Here is a tiny trained network, its code and every weight. The questions are about switching its units off for an input and a target symbol, where a switched-off unit gives its printed mean instead of its output.

import numpy as np


def w(rows, s, z=0):
    codes = np.array(rows[::2]) - 128.0
    scale = np.full(codes.shape[1], s)
    scale[-1] = z or s
    return codes * scale


def f(y):
    return np.maximum(y, 0)


def softmax(a):
    e = np.exp(a - a.max(-1, keepdims=True))
    return e / e.sum(-1, keepdims=True)


def log_softmax(a):
    a = a - a.max(-1, keepdims=True)
    return a - np.log(np.exp(a).sum(-1, keepdims=True))


def net(x, mask):
    ids = ['αβγδεζθλξπσφψω'.index(c) for c in x.split()]
    T = len(ids)
    res = E[ids] + P[:T]
    r = res
    for j in range(3):
        rows = slice(4 * j, 4 * j + 4)
        q, k, v = (r @ M[0][rows].T for M in (Q, K, V))
        z = softmax(np.where(np.tri(T) > 0, q @ k.T / 4**0.5, -1e9)) @ v
        o = O[0][rows]
        res = res + np.where(mask[j], z, o[:, -1]) @ o[:, :-1]
    y = f(res @ A[0][:, :-1].T + A[0][:, -1])
    res = res + np.where(mask[3:27], y, B[0][:, -1]) @ B[0][:, :-1]
    return log_softmax(res[-1] @ U[:, :-1].T + U[:, -1])


Q, K, V, O, A, B = {}, {}, {}, {}, {}, {}
E = w([
[106,83,160,115,114,104],'α',
[124,145,155,142,116,123],'β',
[118,121,108,84,140,172],'γ',
[110,41,124,87,108,104],'δ',
[110,136,197,176,98,152],'ε',
[204,122,106,46,118,90],'ζ',
[101,106,173,114,49,89],'θ',
[72,76,168,105,120,186],'λ',
[106,177,137,110,47,123],'ξ',
[148,61,161,82,252,150],'π',
[171,213,202,128,182,194],'σ',
[173,156,182,132,56,110],'φ',
[206,203,99,75,189,183],'ψ',
[224,85,188,77,105,136],'ω',
],0.016)
P = w([
[134,143,116,170,52,174],'0',
[82,179,149,101,130,112],'1',
[92,164,159,79,120,121],'2',
[108,155,167,63,111,144],'3',
[115,153,180,52,112,158],'4',
[117,144,201,35,107,163],'5',
[114,136,195,1,107,171],'6',
],0.0095)
Q[0] = w([
[131,117,254,81,67,144],'h1',
[42,116,254,72,160,147],'h1',
[132,66,122,249,177,42],'h1',
[81,159,224,53,126,126],'h1',
[153,96,134,146,137,161],'h2',
[71,194,242,70,150,110],'h2',
[171,110,172,184,77,160],'h2',
[98,176,71,254,138,130],'h2',
[92,124,68,200,129,107],'h3',
[183,122,177,54,118,182],'h3',
[94,160,189,53,165,176],'h3',
[132,150,200,130,109,106],'h3',
],0.0095)
K[0] = w([
[148,118,128,4,121,232],'h1',
[171,168,173,32,142,187],'h1',
[103,171,66,173,116,72],'h1',
[139,140,191,57,139,176],'h1',
[117,83,99,74,86,90],'h2',
[196,176,113,88,81,255],'h2',
[133,83,118,55,92,128],'h2',
[80,162,164,69,185,22],'h2',
[67,176,104,66,161,102],'h3',
[178,97,124,134,74,131],'h3',
[181,91,72,149,88,191],'h3',
[170,39,113,68,144,176],'h3',
],0.01)
V[0] = w([
[106,90,205,160,138,111],'h1',
[100,116,148,124,66,93],'h1',
[85,142,175,97,171,118],'h1',
[111,233,185,189,133,140],'h1',
[33,36,116,124,121,191],'h2',
[118,188,65,85,121,99],'h2',
[175,135,52,56,124,130],'h2',
[117,79,131,78,90,69],'h2',
[2,151,66,116,106,190],'h3',
[169,61,99,86,153,187],'h3',
[102,72,175,84,188,198],'h3',
[107,228,88,127,203,132],'h3',
],0.011)
O[0] = w([
[64,73,172,233,142,106,161],'h1',
[74,224,255,130,155,142,45],'h1',
[128,87,104,208,92,150,255],'h1',
[184,48,192,99,71,194,106],'h1',
[60,200,120,144,125,168,133],'h2',
[106,110,81,36,99,128,86],'h2',
[169,116,19,34,154,96,123],'h2',
[30,150,124,112,193,6,70],'h2',
[39,79,119,38,127,197,116],'h3',
[144,174,45,136,120,117,195],'h3',
[138,160,46,203,145,195,221],'h3',
[129,62,92,108,84,146,43],'h3',
],0.008,0.0065)
A[0] = w([
[127,117,174,104,170,122,76],'n1',
[97,218,161,57,116,114,85],'n2',
[171,136,165,97,244,175,62],'n3',
[128,125,146,152,99,57,69],'n4',
[199,170,168,121,71,137,181],'n5',
[44,71,112,110,49,165,103],'n6',
[144,115,84,97,106,112,254],'n7',
[185,99,151,102,194,140,115],'n8',
[148,108,137,124,45,135,90],'n9',
[104,41,134,114,88,156,105],'n10',
[139,125,74,187,125,93,70],'n11',
[135,140,75,180,108,164,120],'n12',
[146,155,106,121,54,104,172],'n13',
[2,179,141,148,163,77,42],'n14',
[131,113,134,116,186,156,130],'n15',
[137,147,68,190,132,131,53],'n16',
[180,138,138,122,215,158,87],'n17',
[210,147,162,161,140,24,134],'n18',
[93,102,175,57,163,110,94],'n19',
[80,77,122,121,200,162,128],'n20',
[37,93,163,189,121,162,78],'n21',
[144,92,109,148,163,146,78],'n22',
[138,147,64,88,115,134,102],'n23',
[117,219,86,112,109,57,217],'n24',
],0.009,0.0071)
B[0] = w([
[133,126,127,180,70,86,145],'n1',
[125,106,179,75,165,99,172],'n2',
[141,119,89,144,67,141,187],'n3',
[188,130,127,135,68,88,143],'n4',
[101,84,104,105,192,107,255],'n5',
[170,146,118,128,114,179,207],'n6',
[62,116,142,172,181,123,246],'n7',
[71,148,127,144,114,97,204],'n8',
[128,156,130,116,152,87,189],'n9',
[131,216,100,123,100,128,206],'n10',
[115,124,154,80,101,150,191],'n11',
[111,97,137,116,116,58,250],'n12',
[66,79,160,145,124,143,190],'n13',
[254,169,71,77,123,64,181],'n14',
[128,174,113,189,71,110,179],'n15',
[119,86,145,67,90,112,210],'n16',
[119,108,130,111,15,81,201],'n17',
[165,112,129,151,150,226,205],'n18',
[70,113,71,144,71,101,158],'n19',
[141,135,136,156,97,108,204],'n20',
[113,187,78,119,94,101,221],'n21',
[91,157,139,116,87,136,179],'n22',
[137,152,172,156,134,93,198],'n23',
[110,95,112,150,201,144,230],'n24',
],0.0061,0.008)
U = w([
[144,170,122,127,100,102,55],'α',
[103,118,147,127,105,144,65],'β',
[46,121,93,94,184,255,253],'γ',
[158,188,85,105,129,103,52],'δ',
[75,162,196,175,119,190,110],'ε',
[101,67,138,116,211,118,145],'ζ',
[132,155,149,101,76,72,81],'θ',
[153,244,68,126,74,173,72],'λ',
[48,113,153,68,78,120,112],'ξ',
[82,87,22,235,98,116,222],'π',
[182,80,124,129,60,214,114],'σ',
[95,65,203,146,137,98,147],'φ',
[168,100,50,47,75,110,62],'ψ',
[193,157,118,190,196,163,90],'ω',
],0.0064,0.0043)

Each question gives the input, a string of symbols that net reads in full, and the target symbol t.
The units are the heads (4 rows each of Q, K, V and O) and the neurons (one row each of A and B). Each row of codes is followed by its name. A weight is (code - 128) times the scale printed after its matrix; where a second scale follows, it is the last column's (O, A, B and U).
mask holds one flag per unit, heads first, then neurons. A switched-off unit (its flag False) gives its mean, the last column of its rows in O or B, instead of its output. The means were averaged over made-up inputs and are rounded, as every weight is.
A unit's drop is (log p(t) with every unit on - log p(t) with that unit switched off) / (log p(t) with every unit on - log p(t) with every unit switched off).
The circuit of an input: a set's keep is (log p(t) with only the set's units on - log p(t) with every unit switched off) / (log p(t) with every unit on - log p(t) with every unit switched off). Starting from the 12 units with the biggest drops (on a tie, the unit counted first), units are removed one at a time, each time the one whose removal leaves the highest keep (on an exact tie, the one counted first), for as long as the keep stays at least 0.8.
circuit, biggest first: the units of the circuit, biggest drop first
most important unit: the unit with the biggest drop
top k neurons: the k neurons with the biggest drops, biggest first
which heads matter: for each layer, one digit per head in row order, 1 if its drop is at least 0.15 and else 0, layers parted by /
input σ γ π σ λ ε, target σ: which heads matter -> 110
input λ π θ, target λ: which heads matter -> 011
input β π ψ ε σ ε α, target σ: circuit, biggest first -> (h1)
input ζ ψ π, target ψ: which heads matter -> 110
input γ ε ε, target γ: which heads matter -> 101
input γ π π γ ξ, target γ: which heads matter -> 011
input σ σ γ ψ π, target σ: which heads matter -> 010
input γ ε θ, target γ: which heads matter -> 000
input ξ γ ζ, target ξ: circuit, biggest first -> (h3, h2)
input π π φ ε π α, target π: which heads matter -> 101
input θ θ α, target θ: circuit, biggest first -> (n14, h3, h2, h1)
input γ π γ, target γ: which heads matter -> 011
input π δ θ γ ψ θ ψ, target ψ: which heads matter -> 110
input σ ε φ θ ξ, target σ: circuit, biggest first -> (h2)
input ε ε γ σ ε, target σ: top 2 neurons -> (n6, n7)
input ψ π π, target ψ: which heads matter -> 010
input π ξ π γ π π λ, target π: circuit, biggest first -> (h3, h1)
input σ ζ σ β ω, target ω: top 2 neurons -> (n18, n5)
input λ θ δ, target λ: circuit, biggest first -> (n14, h2, n21, h1)
input π γ λ φ ω ξ α, target ω: most important unit -> h3
input γ π λ π, target π: top 2 neurons -> (n20, n15)
input ω π δ γ, target ω: top 2 neurons -> (n18, n24)
